Below are the code and all the weights of a small trained network. Each question names an input and a class and asks about switching units off, where a switched-off unit gives its printed mean instead of its output.

import numpy as np


def w(rows, s, z=0):
    codes = np.array(rows[::2]) - 128.0
    scale = np.full(codes.shape[1], s)
    scale[-1] = z or s
    return codes * scale


def norm(h):
    return h / np.sqrt((h * h).mean(-1, keepdims=True) + 1e-5)


def f(y):
    return np.maximum(y, 0)


def log_softmax(a):
    a = a - a.max(-1, keepdims=True)
    return a - np.log(np.exp(a).sum(-1, keepdims=True))


def net(x, mask):
    res = np.array(x, float).reshape(1, 6) / 4 @ E
    u = 0
    for l in range(4):
        y = f(norm(res) @ A[l][:, :-1].T + A[l][:, -1])
        res = res + np.where(mask[u : u + 4], y, B[l][:, -1]) @ B[l][:, :-1]
        u += 4
    return log_softmax(norm(res)[-1] @ U[:, :-1].T + U[:, -1])


A, B = {}, {}
E = w([
[64,164,146,162,93,184,180,204],'x0',
[130,185,87,119,157,144,186,99],'x1',
[157,41,88,90,184,129,133,108],'x2',
[152,117,86,173,157,166,82,142],'x3',
[100,139,254,45,195,164,136,176],'x4',
[116,110,157,64,75,26,170,208],'x5',
],0.0063)
A[0] = w([
[170,148,140,2,167,160,83,132,1],'L0N0',
[136,78,159,100,170,123,169,74,57],'L0N1',
[86,169,193,110,206,192,131,239,79],'L0N2',
[129,182,173,138,191,104,123,145,165],'L0N3',
],0.0053,0.00097)
B[0] = w([
[38,131,22,88,95,189,64,144,200],'L0N0',
[131,144,103,84,146,154,103,169,179],'L0N1',
[195,175,184,117,133,97,149,2,254],'L0N2',
[151,92,148,94,121,158,81,129,186],'L0N3',
],0.0099,0.0036)
A[1] = w([
[236,17,221,239,90,189,147,236,254],'L1N0',
[72,175,187,248,12,142,147,94,79],'L1N1',
[92,66,142,13,253,113,61,101,31],'L1N2',
[142,131,220,105,16,192,27,153,9],'L1N3',
],0.0047,0.00036)
B[1] = w([
[117,152,168,103,27,167,202,150,175],'L1N0',
[60,113,35,145,37,95,10,255,240],'L1N1',
[241,87,50,74,143,138,198,222,253],'L1N2',
[250,113,65,113,214,191,144,111,218],'L1N3',
],0.0068,0.0039)
A[2] = w([
[194,181,25,97,137,97,245,86,215],'L2N0',
[182,1,126,157,55,9,129,164,201],'L2N1',
[11,133,105,146,47,163,156,158,81],'L2N2',
[194,114,5,170,60,116,118,102,250],'L2N3',
],0.0047,0.0018)
B[2] = w([
[166,8,208,216,75,157,91,101,215],'L2N0',
[161,144,152,111,106,208,85,76,214],'L2N1',
[63,174,107,148,174,207,151,173,173],'L2N2',
[140,192,254,86,118,113,159,148,253],'L2N3',
],0.0069,0.0067)
A[3] = w([
[180,114,174,97,125,135,95,137,252],'L3N0',
[124,115,111,62,253,139,123,180,105],'L3N1',
[137,207,147,123,129,135,122,170,47],'L3N2',
[80,43,83,113,125,176,184,165,163],'L3N3',
],0.0072,0.0015)
B[3] = w([
[2,125,174,114,166,64,178,6,254],'L3N0',
[67,78,8,117,191,100,131,204,183],'L3N1',
[195,154,137,137,70,171,160,199,175],'L3N2',
[217,152,120,183,69,184,73,129,165],'L3N3',
],0.0087,0.0066)
U = w([
[196,180,185,160,58,122,133,88,45],'0',
[185,118,142,97,157,90,148,51,79],'1',
[158,152,86,110,145,117,115,254,254],'2',
],0.0095,0.00096)

Each question gives the input, the list of numbers given to net, and the class t.
The units are the neurons (one row each of A and B). Each row of codes is followed by its name. A weight is (code - 128) times the scale printed after its matrix; where a second scale follows, it is the last column's (A, B and U).
mask holds one flag per neuron, layer by layer. A switched-off neuron (its flag False) gives its mean, the last column of its row in B, instead of its output. The means were averaged over made-up inputs and are rounded, as every weight is.
A unit's drop is (log p(t) with every unit on - log p(t) with that unit switched off) / (log p(t) with every unit on - log p(t) with every unit switched off).
The circuit of an input: a set's keep is (log p(t) with only the set's units on - log p(t) with every unit switched off) / (log p(t) with every unit on - log p(t) with every unit switched off). Starting from the 12 units with the biggest drops (on a tie, the unit counted first), units are removed one at a time, each time the one whose removal leaves the highest keep (on an exact tie, the one counted first), for as long as the keep stays at least 0.8.
units of the circuit, in order: the units of the circuit, biggest drop first
k most important neurons: the k neurons with the biggest drops, biggest first
k most important neurons of layer l: the k neurons of layer l with the biggest drops, biggest first
drop when u is switched off: that unit's drop, to one decimal
input [5,1,3,5,5,-2], class 1: units of the circuit, in order	(L0N2, L2N3)
input [-5,1,3,-5,8,4], class 2: units of the circuit, in order	(L0N0, L3N1)
input [4,-8,4,-2,7,2], class 1: 3 most important neurons	(L0N2, L3N0, L1N1)
input [6,-1,3,8,8,-1], class 1: most important neuron	(L0N2)
input [-6,-5,1,-4,5,4], class 2: 4 most important neurons	(L3N1, L0N0, L0N2, L0N1)
input [-4,0,3,-2,1,6], class 2: 2 most important neurons of layer 1	(L1N2, L1N0)
input [-1,7,8,-6,7,-2], class 2: units of the circuit, in order	(L3N1, L0N0)
input [-8,-6,7,-3,8,-2], class 2: units of the circuit, in order	(L3N1, L1N2)
input [2,5,2,-1,-2,7], class 0: 2 most important neurons of layer 0	(L0N2, L0N3)
input [1,6,5,1,0,8], class 0: units of the circuit, in order	(L2N0, L3N3)
input [-3,-2,-8,6,6,7], class 1: 2 most important neurons	(L0N2, L1N3)
input [0,-6,-3,3,2,-2], class 1: units of the circuit, in order	(L3N0, L1N3)
input [6,5,8,0,0,-4], class 0: 2 most important neurons	(L2N0, L3N3)
input [2,-6,5,7,0,8], class 0: most important neuron	(L1N0)
input [-6,2,7,7,1,-4], class 2: 3 most important neurons of layer 0	(L0N2, L0N0, L0N1)
input [7,-5,8,1,7,0], class 1: drop when L3N0 is switched off	0.2
input [-7,2,7,-5,5,-7], class 2: drop when L3N1 is switched off	0.2
input [8,3,5,8,4,-2], class 1: drop when L2N3 is switched off	0.1
input [4,-8,3,-5,8,3], class 1: drop when L0N1 is switched off	0.0
input [8,-7,8,2,-2,5], class 0: most important neuron of layer 2	(L2N1)
input [0,4,6,-6,3,2], class 2: 2 most important neurons of layer 3	(L3N1, L3N3)
